Here is a tiny trained network, its code and every weight. The questions are about switching its units off for an input and a target symbol, where a switched-off unit gives its printed mean instead of its output.

import numpy as np


def w(rows, s, z=0):
    codes = np.array(rows[::2]) - 128.0
    scale = np.full(codes.shape[1], s)
    scale[-1] = z or s
    return codes * scale


def f(y):
    return y / 2 * (1 + np.tanh(0.7978845608 * (y + 0.044715 * y**3)))


def softmax(a):
    e = np.exp(a - a.max(-1, keepdims=True))
    return e / e.sum(-1, keepdims=True)


def log_softmax(a):
    a = a - a.max(-1, keepdims=True)
    return a - np.log(np.exp(a).sum(-1, keepdims=True))


def net(x, mask):
    ids = ['ΘΛΞβγημτ'.index(c) for c in x.split()]
    T = len(ids)
    res = E[ids] + P[:T]
    u = 0
    for l in range(2):
        r = res
        for j in range(2):
            rows = slice(2 * j, 2 * j + 2)
            q, k, v = (r @ M[l][rows].T for M in (Q, K, V))
            z = softmax(np.where(np.tri(T) > 0, q @ k.T / 2**0.5, -1e9)) @ v
            o = O[l][rows]
            res = res + np.where(mask[u + j], z, o[:, -1]) @ o[:, :-1]
        u += 2
        y = f(res @ A[l][:, :-1].T + A[l][:, -1])
        res = res + np.where(mask[u : u + 16], y, B[l][:, -1]) @ B[l][:, :-1]
        u += 16
    return log_softmax(res[-1] @ U[:, :-1].T + U[:, -1])


Q, K, V, O, A, B = {}, {}, {}, {}, {}, {}
E = w([
[116,175,138,149,57,170,135,87],'Θ',
[159,144,63,125,91,149,113,125],'Λ',
[105,128,169,146,113,202,179,123],'Ξ',
[147,49,96,150,144,90,163,95],'β',
[136,83,77,120,95,117,110,65],'γ',
[148,60,95,108,157,181,148,151],'η',
[198,204,71,141,133,155,114,208],'μ',
[194,169,159,217,132,10,186,115],'τ',
],0.012)
P = w([
[71,125,115,35,121,62,122,157],'0',
[97,188,50,22,170,131,255,123],'1',
[146,165,105,124,161,158,175,90],'2',
[129,101,186,10,54,74,159,189],'3',
[149,71,174,141,79,145,114,173],'4',
[133,226,24,85,203,174,230,54],'5',
[193,140,112,168,163,211,134,75],'6',
[130,70,216,104,34,90,117,212],'7',
[166,48,203,192,85,164,86,156],'8',
[153,202,36,172,238,231,204,29],'9',
[202,116,111,226,178,217,90,62],'10',
[167,12,241,194,35,112,47,186],'11',
[200,40,140,204,115,191,76,181],'12',
[193,117,116,235,211,223,109,117],'13',
],0.0086)
Q[0] = w([
[84,115,181,39,80,60,118,210],'L0H0',
[59,221,82,58,248,102,170,69],'L0H0',
[148,102,114,114,114,122,124,156],'L0H1',
[109,127,118,127,158,113,97,131],'L0H1',
],0.015)
K[0] = w([
[128,182,51,74,150,133,247,72],'L0H0',
[96,113,135,67,44,74,163,205],'L0H0',
[139,156,123,150,169,154,158,107],'L0H1',
[102,142,141,104,106,149,155,147],'L0H1',
],0.012)
V[0] = w([
[50,63,161,65,158,243,114,185],'L0H0',
[228,134,88,111,206,126,138,253],'L0H0',
[65,170,116,95,164,107,138,153],'L0H1',
[197,147,156,189,177,198,187,122],'L0H1',
],0.0071)
O[0] = w([
[82,122,48,188,79,105,190,142,1],'L0H0',
[2,151,171,200,202,154,30,133,187],'L0H0',
[54,158,126,79,176,88,105,160,112],'L0H1',
[101,104,151,175,83,164,87,80,196],'L0H1',
],0.0082,0.0039)
A[0] = w([
[128,88,91,44,146,212,104,150,128],'L0N0',
[119,68,165,140,125,128,150,159,180],'L0N1',
[59,121,130,50,49,117,66,148,2],'L0N2',
[118,124,111,182,108,151,126,220,156],'L0N3',
[107,150,166,162,43,206,190,161,150],'L0N4',
[141,87,135,81,200,76,148,1,163],'L0N5',
[138,117,145,134,221,93,105,109,139],'L0N6',
[62,3,82,104,143,155,171,113,158],'L0N7',
[168,119,108,172,181,177,173,112,153],'L0N8',
[46,43,54,93,83,211,133,176,89],'L0N9',
[159,126,159,179,96,208,113,197,131],'L0N10',
[146,225,184,125,84,221,171,126,89],'L0N11',
[81,229,107,79,90,124,152,207,92],'L0N12',
[169,144,125,155,66,122,83,237,148],'L0N13',
[16,147,160,128,101,147,154,76,205],'L0N14',
[199,126,118,97,64,84,132,53,140],'L0N15',
],0.0063,0.0041)
B[0] = w([
[101,164,170,138,91,174,166,54,194],'L0N0',
[170,125,133,190,63,117,99,157,194],'L0N1',
[118,35,124,123,160,138,113,167,109],'L0N2',
[96,160,113,161,89,30,42,98,172],'L0N3',
[199,141,44,89,57,49,84,118,194],'L0N4',
[133,105,119,136,254,231,173,207,228],'L0N5',
[89,127,178,168,145,196,107,154,202],'L0N6',
[101,106,132,195,100,215,175,179,190],'L0N7',
[153,160,88,203,146,124,91,69,252],'L0N8',
[103,188,170,155,40,170,178,102,166],'L0N9',
[168,126,128,102,106,52,60,81,250],'L0N10',
[184,141,43,39,183,104,84,120,174],'L0N11',
[150,119,74,93,176,96,40,154,134],'L0N12',
[151,99,158,110,127,14,66,68,187],'L0N13',
[166,164,103,161,95,152,74,205,181],'L0N14',
[214,56,165,53,175,170,194,85,202],'L0N15',
],0.0051,0.0033)
Q[1] = w([
[236,7,165,214,20,151,1,122],'L1H0',
[191,203,20,219,186,231,124,46],'L1H0',
[81,161,52,87,187,139,164,72],'L1H1',
[113,108,201,65,107,65,138,227],'L1H1',
],0.0058)
K[1] = w([
[198,139,109,224,151,165,99,2],'L1H0',
[156,5,205,154,55,70,52,109],'L1H0',
[75,171,48,110,180,168,182,131],'L1H1',
[92,106,144,79,67,130,148,232],'L1H1',
],0.0066)
V[1] = w([
[98,1,117,169,155,194,141,97],'L1H0',
[88,137,73,36,103,167,77,114],'L1H0',
[149,104,138,93,57,125,46,79],'L1H1',
[112,98,108,112,114,230,115,129],'L1H1',
],0.0084)
O[1] = w([
[193,220,156,149,112,86,174,255,143],'L1H0',
[223,55,12,229,158,208,44,154,2],'L1H0',
[103,123,9,107,197,220,158,128,134],'L1H1',
[196,87,79,152,53,182,67,237,113],'L1H1',
],0.0066,0.0037)
A[1] = w([
[199,174,149,123,52,121,188,172,168],'L1N0',
[1,184,121,204,105,93,109,155,165],'L1N1',
[111,196,192,146,109,125,105,209,154],'L1N2',
[146,98,42,158,109,158,98,165,86],'L1N3',
[109,96,90,155,74,77,157,94,132],'L1N4',
[113,171,103,134,146,170,139,155,150],'L1N5',
[204,126,127,91,121,137,175,157,122],'L1N6',
[138,113,156,68,153,153,116,103,126],'L1N7',
[64,104,147,117,73,173,158,111,253],'L1N8',
[180,227,127,93,95,153,75,96,145],'L1N9',
[155,109,163,64,172,165,126,93,76],'L1N10',
[132,144,197,154,96,136,165,78,92],'L1N11',
[186,109,72,176,84,95,152,159,71],'L1N12',
[110,134,169,122,145,98,163,52,50],'L1N13',
[31,149,154,63,122,129,195,104,26],'L1N14',
[48,165,153,142,173,139,80,101,1],'L1N15',
],0.0085,0.0057)
B[1] = w([
[21,57,158,199,170,102,169,78,255],'L1N0',
[247,171,173,105,29,131,170,175,222],'L1N1',
[142,198,74,122,130,230,127,2,228],'L1N2',
[88,143,28,60,98,155,71,233,197],'L1N3',
[41,161,54,57,131,76,114,81,167],'L1N4',
[151,98,190,200,111,103,100,137,142],'L1N5',
[126,39,194,126,57,115,143,148,185],'L1N6',
[119,189,129,88,158,130,199,151,210],'L1N7',
[183,198,105,183,224,5,87,69,215],'L1N8',
[107,25,203,145,175,74,162,186,241],'L1N9',
[95,218,139,88,61,144,183,161,220],'L1N10',
[87,120,24,50,166,132,113,160,225],'L1N11',
[23,128,60,26,92,222,129,193,204],'L1N12',
[138,75,80,117,71,214,67,206,204],'L1N13',
[200,80,100,203,149,102,81,136,159],'L1N14',
[95,18,190,144,26,211,145,105,174],'L1N15',
],0.0052,0.0059)
U = w([
[113,157,156,70,158,185,127,121,86],'Θ',
[2,103,64,126,156,107,120,89,80],'Λ',
[143,187,103,141,57,113,136,146,88],'Ξ',
[129,42,174,161,134,99,167,219,85],'β',
[221,61,114,94,89,158,165,122,64],'γ',
[75,97,152,180,65,196,99,171,100],'η',
[198,108,105,184,209,101,36,162,176],'μ',
[126,133,185,149,154,98,153,26,253],'τ',
],0.0054,0.0052)

Each question gives the input, a string of symbols that net reads in full, and the target symbol t.
The units are the heads (2 rows each of Q, K, V and O) and the neurons (one row each of A and B). Each row of codes is followed by its name. A weight is (code - 128) times the scale printed after its matrix; where a second scale follows, it is the last column's (O, A, B and U).
mask holds one flag per unit, layer by layer, with each layer's heads first. A switched-off unit (its flag False) gives its mean, the last column of its rows in O or B, instead of its output. The means were averaged over made-up inputs and are rounded, as every weight is.
A unit's drop is (log p(t) with every unit on - log p(t) with that unit switched off) / (log p(t) with every unit on - log p(t) with every unit switched off).
The circuit of an input: a set's keep is (log p(t) with only the set's units on - log p(t) with every unit switched off) / (log p(t) with every unit on - log p(t) with every unit switched off). Starting from the 12 units with the biggest drops (on a tie, the unit counted first), units are removed one at a time, each time the one whose removal leaves the highest keep (on an exact tie, the one counted first), for as long as the keep stays at least 0.8.
circuit, biggest first: the units of the circuit, biggest drop first
top k neurons: the k neurons with the biggest drops, biggest first
k most important neurons of layer l: the k neurons of layer l with the biggest drops, biggest first
heads that matter: for each layer, one digit per head in row order, 1 if its drop is at least 0.15 and else 0, layers parted by /
input Ξ η Λ η τ τ τ Λ Ξ, target Θ: circuit, biggest first	L0H0, L1H0, L1H1
input τ β β μ η Θ Ξ τ τ η τ Λ, target Ξ: heads that matter	10 / 10
input τ Λ γ, target Θ: most important neuron of layer 0	L0N5
input β Ξ Ξ γ μ μ Λ μ γ Θ Λ τ, target γ: circuit, biggest first	L0H0, L0N15
input η τ τ Λ Λ Λ η β τ γ η τ τ, target Ξ: circuit, biggest first	L0H0, L1N1, L1H0, L1N9
input μ η Λ τ η, target μ: circuit, biggest first	L1H0, L1N15, L1N12
input Λ Ξ τ τ, target Λ: top 2 neurons	L1N4, L1N1
input τ Λ Λ Θ μ γ γ Θ Θ τ η η, target τ: circuit, biggest first	L1H0, L1N8, L0N8
input η Λ Λ Λ μ τ, target μ: heads that matter	00 / 10
input τ μ γ τ τ β τ γ τ, target Θ: heads that matter	10 / 11
input Ξ η Λ Ξ, target Ξ: heads that matter	10 / 00
input τ Θ Λ β, target γ: circuit, biggest first	L1H0, L0H0
input Ξ μ Ξ, target Λ: heads that matter	10 / 10
input τ Λ τ Θ τ τ Θ Λ η η Λ, target Ξ: heads that matter	10 / 00
input Ξ Θ τ γ Ξ η τ τ Ξ Θ β, target Λ: circuit, biggest first	L0H0, L1N4, L1N1
input γ β τ Λ β β Θ γ τ γ β η γ Θ, target Ξ: circuit, biggest first	L0H0, L1N1, L1H0
input η η η τ τ, target Ξ: circuit, biggest first	L0H0, L1N1, L1N9, L1H0
input γ Ξ τ τ Λ Λ Ξ η η Λ β, target η: 2 most important neurons of layer 0	L0N7, L0N13
input τ β Λ τ γ τ η τ η η μ, target Ξ: circuit, biggest first	L0H0, L1N1, L0N3, L0N15
input γ β η, target β: most important neuron of layer 0	L0N5
input τ γ τ τ η τ, target Θ: 2 most important neurons of layer 1	L1N13, L1N11
input η β γ, target η: heads that matter	10 / 11
input Θ γ γ τ τ τ Λ Ξ, target Θ: heads that matter	10 / 01
input η τ τ β τ Ξ τ Θ τ β, target γ: heads that matter	10 / 00
input β τ γ τ τ μ τ Ξ η Λ, target Λ: heads that matter	10 / 00
input μ Θ τ, target η: heads that matter	10 / 10
input γ η τ μ Ξ η η, target Λ: top neuron	L1N4
input Λ η β η τ β β, target Θ: top neuron	L0N5
